Below are the code and all the weights of a small trained network. Each question names an input and a class and asks about switching units off, where a switched-off unit gives its printed mean instead of its output.

import numpy as np


def w(rows, s, z=0):
    codes = np.array(rows[::2]) - 128.0
    scale = np.full(codes.shape[1], s)
    scale[-1] = z or s
    return codes * scale


def norm(h):
    return h / np.sqrt((h * h).mean(-1, keepdims=True) + 1e-5)


def f(y):
    return np.maximum(y, 0)


def log_softmax(a):
    a = a - a.max(-1, keepdims=True)
    return a - np.log(np.exp(a).sum(-1, keepdims=True))


def net(x, mask):
    res = np.array(x, float).reshape(1, 4) / 4 @ E
    u = 0
    for l in range(2):
        y = f(norm(res) @ A[l][:, :-1].T + A[l][:, -1])
        res = res + np.where(mask[u : u + 4], y, B[l][:, -1]) @ B[l][:, :-1]
        u += 4
    return log_softmax(norm(res)[-1] @ U[:, :-1].T + U[:, -1])


A, B = {}, {}
E = w([
[78,97,170,149],'x0',
[118,119,165,172],'x1',
[151,2,168,50],'x2',
[91,39,86,243],'x3',
],0.0077)
A[0] = w([
[178,85,181,82,251],'L0N0',
[145,254,137,75,217],'L0N1',
[178,132,183,212,189],'L0N2',
[148,166,241,12,207],'L0N3',
],0.01,0.0019)
B[0] = w([
[134,252,138,86,215],'L0N0',
[130,142,190,158,239],'L0N1',
[133,133,108,88,178],'L0N2',
[166,120,198,74,254],'L0N3',
],0.013,0.0072)
A[1] = w([
[165,52,212,3,117],'L1N0',
[177,13,29,243,218],'L1N1',
[185,51,169,88,123],'L1N2',
[46,244,144,186,7],'L1N3',
],0.0075,0.0019)
B[1] = w([
[20,229,97,92,255],'L1N0',
[171,2,157,93,220],'L1N1',
[113,204,17,98,181],'L1N2',
[50,191,23,62,188],'L1N3',
],0.0085,0.0065)
U = w([
[14,223,72,106,6],'0',
[228,18,254,147,250],'1',
],0.0054,0.0026)

Each question gives the input, the list of numbers given to net, and the class t.
The units are the neurons (one row each of A and B). Each row of codes is followed by its name. A weight is (code - 128) times the scale printed after its matrix; where a second scale follows, it is the last column's (A, B and U).
mask holds one flag per neuron, layer by layer. A switched-off neuron (its flag False) gives its mean, the last column of its row in B, instead of its output. The means were averaged over made-up inputs and are rounded, as every weight is.
A unit's drop is (log p(t) with every unit on - log p(t) with that unit switched off) / (log p(t) with every unit on - log p(t) with every unit switched off).
The circuit of an input: a set's keep is (log p(t) with only the set's units on - log p(t) with every unit switched off) / (log p(t) with every unit on - log p(t) with every unit switched off). Starting from all 8 units, units are removed one at a time, each time the one whose removal leaves the highest keep (on an exact tie, the one counted first), for as long as the keep stays at least 0.8.
circuit, biggest first: the units of the circuit, biggest drop first
unit that matters most: the unit with the biggest drop
k most important neurons: the k neurons with the biggest drops, biggest first
top k neurons in layer l: the k neurons of layer l with the biggest drops, biggest first
drop of u: that unit's drop, to one decimal
input [6,-4,-5,6], class 1: circuit, biggest first	(L0N0, L1N0)
input [0,4,6,6], class 0: 2 most important neurons	(L1N2, L0N0)
input [-2,-8,-2,7], class 1: circuit, biggest first	(L0N0, L1N1)
input [6,4,8,-3], class 0: circuit, biggest first	(L1N0)
input [-7,-5,-1,2], class 1: top 2 neurons in layer 1	(L1N0, L1N2)
input [8,-5,-2,3], class 1: circuit, biggest first	(L0N0, L0N3, L1N0, L1N2)
input [3,6,-3,8], class 1: 3 most important neurons	(L0N0, L1N1, L1N0)
input [-1,-8,8,6], class 0: 2 most important neurons	(L0N0, L1N0)
input [-6,8,7,6], class 0: 4 most important neurons	(L0N0, L1N2, L1N0, L0N2)
input [4,4,8,7], class 0: top 2 neurons in layer 1	(L1N2, L1N0)
input [1,7,-3,6], class 1: 2 most important neurons	(L0N0, L1N1)
input [0,-8,0,4], class 1: 2 most important neurons	(L0N3, L0N0)
input [5,6,-2,6], class 1: top 2 neurons in layer 1	(L1N1, L1N0)
input [5,-5,1,6], class 1: unit that matters most	L0N3
input [4,0,-1,6], class 1: drop of L0N2	0.0
input [-5,-8,8,2], class 0: drop of L1N1	0.1
input [2,-3,1,3], class 1: drop of L0N0	2.4
